-1.93	+0.84	-0.10	+1.99	-1.91
-0.76	+1.17	+1.33	+2.10	+0.49
-1.22	-3.46	-2.54	-0.32	-0.10
-1.31	-2.37	-0.78	+1.03	-0.96
-0.34	+0.61	+1.62	-0.67	-3.39
-1.34	-4.43	-1.26	+1.07	-0.81
-4.19	-1.71	-2.34	-0.80	-1.71
-3.33	+3.43	+7.67	-3.59	+0.08
:
-3.33	+3.43	+7.67	-3.59	+0.08
-0.34	+0.61	+1.62	-0.67	-3.39
-0.76	+1.17	+1.33	+2.10	+0.49
-1.93	+0.84	-0.10	+1.99	-1.91
-1.31	-2.37	-0.78	+1.03	-0.96
-1.34	-4.43	-1.26	+1.07	-0.81
-4.19	-1.71	-2.34	-0.80	-1.71
-1.22	-3.46	-2.54	-0.32	-0.10

-1.64	-1.06	-2.70	+0.82	-0.15	-0.51	-0.90	+1.66	-7.70	+0.22	-3.31	-2.64	-1.53	+1.29
+1.10	+1.16	-0.28	-2.46	+1.12	-0.39	-3.17	+0.19	+1.27	+1.08	+2.98	+1.12	-3.74	-8.84
:
+1.10	+1.16	-0.28	-2.46	+1.12	-0.39	-3.17	+0.19	+1.27	+1.08	+2.98	+1.12	-3.74	-8.84
-1.64	-1.06	-2.70	+0.82	-0.15	-0.51	-0.90	+1.66	-7.70	+0.22	-3.31	-2.64	-1.53	+1.29

+0.39	+3.75	-1.93	-0.21	+4.30	-3.78	+5.72	-4.72
+1.73	+0.87	-3.40	-6.24	+1.87	+0.10	+0.43	-0.15
+5.33	+0.68	+1.03	-3.02	-3.22	+3.95	+0.27	+6.69
-0.53	+0.03	-5.24	-3.88	+0.49	-2.70	+2.78	-2.06
:
+5.33	+0.68	+1.03	-3.02	-3.22	+3.95	+0.27	+6.69
+0.39	+3.75	-1.93	-0.21	+4.30	-3.78	+5.72	-4.72
+1.73	+0.87	-3.40	-6.24	+1.87	+0.10	+0.43	-0.15
-0.53	+0.03	-5.24	-3.88	+0.49	-2.70	+2.78	-2.06

-2.20	+8.25	-3.88	-5.25	-4.22	-3.00	+2.49
+0.11	+4.42	+1.91	+7.88	-3.13	-1.49	-0.41
:
+0.11	+4.42	+1.91	+7.88	-3.13	-1.49	-0.41
-2.20	+8.25	-3.88	-5.25	-4.22	-3.00	+2.49

-2.57	+4.61	-5.60	-1.34	-4.67	+8.26	-1.07
+0.17	-3.08	+5.06	+0.19	+3.49	-3.15	+1.81
-4.50	-2.27	-5.07	+2.12	-3.19	-4.24	-0.76
+6.32	-1.59	-8.49	-6.99	+0.33	-4.51	-7.62
+2.56	-1.16	+2.32	-3.15	+2.64	-1.35	-0.75
-3.42	+0.67	-1.75	-1.37	-1.94	+2.03	-0.21
+1.22	-2.51	+3.12	-0.21	+3.92	-1.15	+0.54
:
+0.17	-3.08	+5.06	+0.19	+3.49	-3.15	+1.81
+1.22	-2.51	+3.12	-0.21	+3.92	-1.15	+0.54
+2.56	-1.16	+2.32	-3.15	+2.64	-1.35	-0.75
-3.42	+0.67	-1.75	-1.37	-1.94	+2.03	-0.21
-4.50	-2.27	-5.07	+2.12	-3.19	-4.24	-0.76
-2.57	+4.61	-5.60	-1.34	-4.67	+8.26	-1.07
+6.32	-1.59	-8.49	-6.99	+0.33	-4.51	-7.62

+4.59	-0.70	-1.25	+1.84	-0.82	+2.44	+0.97	-0.17	-1.10	+0.32
+2.92	-1.47	-1.11	+1.69	-1.49	+0.90	+0.58	+0.82	-1.49	-0.20
+4.70	-1.51	+1.61	+0.03	+0.67	+1.39	+4.44	+3.11	-0.51	-3.21
+4.31	-0.93	+1.67	+0.10	+0.17	+1.24	+4.07	+2.69	-0.51	-2.83
+6.63	+0.01	-1.43	+2.03	+0.02	+4.32	+1.33	-1.32	-0.77	+0.93
+2.31	-1.08	-3.00	+3.18	-6.35	+5.19	+0.39	+1.55	-0.61	-5.33
+4.85	-1.26	+2.13	-0.20	+0.84	+1.40	+4.97	+3.30	-0.36	-3.57
:
+4.85	-1.26	+2.13	-0.20	+0.84	+1.40	+4.97	+3.30	-0.36	-3.57
+4.31	-0.93	+1.67	+0.10	+0.17	+1.24	+4.07	+2.69	-0.51	-2.83
+4.70	-1.51	+1.61	+0.03	+0.67	+1.39	+4.44	+3.11	-0.51	-3.21
+2.92	-1.47	-1.11	+1.69	-1.49	+0.90	+0.58	+0.82	-1.49	-0.20
+4.59	-0.70	-1.25	+1.84	-0.82	+2.44	+0.97	-0.17	-1.10	+0.32
+6.63	+0.01	-1.43	+2.03	+0.02	+4.32	+1.33	-1.32	-0.77	+0.93
+2.31	-1.08	-3.00	+3.18	-6.35	+5.19	+0.39	+1.55	-0.61	-5.33
